Here is a tiny trained network, its code and every weight. The questions are about switching its units off for an input and a target symbol, where a switched-off unit gives its printed mean instead of its output.

import numpy as np


def w(rows, s, z=0):
    codes = np.array(rows[::2]) - 128.0
    scale = np.full(codes.shape[1], s)
    scale[-1] = z or s
    return codes * scale


def norm(h):
    return h / np.sqrt((h * h).mean(-1, keepdims=True) + 1e-5)


def f(y):
    return y / 2 * (1 + np.tanh(0.7978845608 * (y + 0.044715 * y**3)))


def softmax(a):
    e = np.exp(a - a.max(-1, keepdims=True))
    return e / e.sum(-1, keepdims=True)


def log_softmax(a):
    a = a - a.max(-1, keepdims=True)
    return a - np.log(np.exp(a).sum(-1, keepdims=True))


def net(x, mask):
    ids = ['ΞΩδηθλμσ'.index(c) for c in x.split()]
    T = len(ids)
    res = E[ids] + P[:T]
    r = norm(res)
    for j in range(3):
        rows = slice(2 * j, 2 * j + 2)
        q, k, v = (r @ M[0][rows].T for M in (Q, K, V))
        z = softmax(np.where(np.tri(T) > 0, q @ k.T / 2**0.5, -1e9)) @ v
        o = O[0][rows]
        res = res + np.where(mask[j], z, o[:, -1]) @ o[:, :-1]
    y = f(norm(res) @ A[0][:, :-1].T + A[0][:, -1])
    res = res + np.where(mask[3:19], y, B[0][:, -1]) @ B[0][:, :-1]
    return log_softmax(norm(res)[-1] @ U[:, :-1].T + U[:, -1])


Q, K, V, O, A, B = {}, {}, {}, {}, {}, {}
E = w([
[125,148,85],'Ξ',
[129,153,85],'Ω',
[122,161,96],'δ',
[159,171,103],'η',
[163,156,115],'θ',
[134,135,179],'λ',
[146,1,216],'μ',
[81,120,161],'σ',
],0.0047)
P = w([
[99,42,19],'0',
[104,63,45],'1',
[106,77,65],'2',
[113,134,71],'3',
[118,155,66],'4',
[113,175,100],'5',
[125,189,114],'6',
[123,210,138],'7',
[130,214,148],'8',
[140,218,170],'9',
[145,229,186],'10',
[154,244,200],'11',
[140,249,196],'12',
[145,231,170],'13',
],0.0012)
Q[0] = w([
[119,217,81],'head 1',
[89,236,46],'head 1',
[23,255,24],'head 2',
[104,227,70],'head 2',
[117,87,174],'head 3',
[173,83,76],'head 3',
],0.0061)
K[0] = w([
[125,163,198],'head 1',
[132,167,246],'head 1',
[187,254,244],'head 2',
[137,170,223],'head 2',
[112,79,158],'head 3',
[161,90,80],'head 3',
],0.0072)
V[0] = w([
[112,130,252],'head 1',
[151,68,54],'head 1',
[44,122,127],'head 2',
[3,142,117],'head 2',
[113,223,189],'head 3',
[134,181,176],'head 3',
],0.0048)
O[0] = w([
[179,39,100,61],'head 1',
[112,212,193,3],'head 1',
[85,107,118,131],'head 2',
[19,96,94,226],'head 2',
[114,126,3,187],'head 3',
[132,145,68,76],'head 3',
],0.0047,0.00058)
A[0] = w([
[135,114,74,133],'neuron 1',
[51,133,185,222],'neuron 2',
[161,41,142,47],'neuron 3',
[206,83,156,61],'neuron 4',
[167,29,166,57],'neuron 5',
[97,116,116,128],'neuron 6',
[154,160,169,230],'neuron 7',
[76,90,89,76],'neuron 8',
[129,120,116,90],'neuron 9',
[127,124,133,135],'neuron 10',
[130,156,126,84],'neuron 11',
[135,144,106,119],'neuron 12',
[254,107,90,96],'neuron 13',
[169,180,190,250],'neuron 14',
[55,149,166,110],'neuron 15',
[147,129,105,154],'neuron 16',
],0.0064,0.0019)
B[0] = w([
[145,101,160,190],'neuron 1',
[190,79,89,243],'neuron 2',
[123,238,103,117],'neuron 3',
[47,190,49,111],'neuron 4',
[81,252,120,113],'neuron 5',
[137,104,120,137],'neuron 6',
[147,66,102,186],'neuron 7',
[137,101,160,138],'neuron 8',
[117,152,144,117],'neuron 9',
[135,125,122,127],'neuron 10',
[124,125,123,128],'neuron 11',
[98,134,168,149],'neuron 12',
[160,65,92,253],'neuron 13',
[143,52,104,219],'neuron 14',
[165,114,64,196],'neuron 15',
[129,104,140,163],'neuron 16',
],0.004,0.0021)
U = w([
[135,78,208,164],'Ξ',
[228,173,168,136],'Ω',
[27,2,107,117],'δ',
[117,209,177,161],'η',
[188,97,121,2],'θ',
[2,209,28,223],'λ',
[209,233,137,108],'μ',
[41,126,148,62],'σ',
],0.0085,0.0049)

Each question gives the input, a string of symbols that net reads in full, and the target symbol t.
The units are the heads (2 rows each of Q, K, V and O) and the neurons (one row each of A and B). Each row of codes is followed by its name. A weight is (code - 128) times the scale printed after its matrix; where a second scale follows, it is the last column's (O, A, B and U).
mask holds one flag per unit, heads first, then neurons. A switched-off unit (its flag False) gives its mean, the last column of its rows in O or B, instead of its output. The means were averaged over made-up inputs and are rounded, as every weight is.
A unit's drop is (log p(t) with every unit on - log p(t) with that unit switched off) / (log p(t) with every unit on - log p(t) with every unit switched off).
The circuit of an input: a set's keep is (log p(t) with only the set's units on - log p(t) with every unit switched off) / (log p(t) with every unit on - log p(t) with every unit switched off). Starting from the 12 units with the biggest drops (on a tie, the unit counted first), units are removed one at a time, each time the one whose removal leaves the highest keep (on an exact tie, the one counted first), for as long as the keep stays at least 0.8.
circuit, biggest first: the units of the circuit, biggest drop first
unit that matters most: the unit with the biggest drop
k most important neurons: the k neurons with the biggest drops, biggest first
which heads matter: for each layer, one digit per head in row order, 1 if its drop is at least 0.15 and else 0, layers parted by /
drop of u: that unit's drop, to one decimal
input Ξ θ θ η Ω, target Ω: unit that matters most -> head 2
input θ Ξ η Ξ, target μ: which heads matter -> 110
input η δ μ σ σ δ, target δ: circuit, biggest first -> head 2; head 1; neuron 8
input Ω θ δ Ξ σ δ Ξ δ δ δ δ δ, target λ: circuit, biggest first -> neuron 13; head 2
input δ Ω η Ω η Ω Ω, target μ: circuit, biggest first -> head 1; head 2; neuron 4
input Ω δ δ Ω θ Ω μ δ σ δ Ξ, target δ: 2 most important neurons -> neuron 2; neuron 15
input δ δ Ω, target λ: 3 most important neurons -> neuron 13; neuron 15; neuron 2
input δ σ Ω Ξ δ Ω δ δ λ, target δ: 2 most important neurons -> neuron 14; neuron 3
input δ σ σ η, target δ: 2 most important neurons -> neuron 3; neuron 2
input Ξ Ξ Ω, target η: drop of head 1 -> 1.0
input σ Ω η δ η η σ δ, target δ: drop of neuron 4 -> 0.3
input Ξ η Ω θ δ, target Ω: drop of neuron 1 -> -0.1
input Ω Ξ μ δ σ Ω, target δ: drop of head 3 -> 0.1
input Ω δ Ω, target λ: circuit, biggest first -> head 1
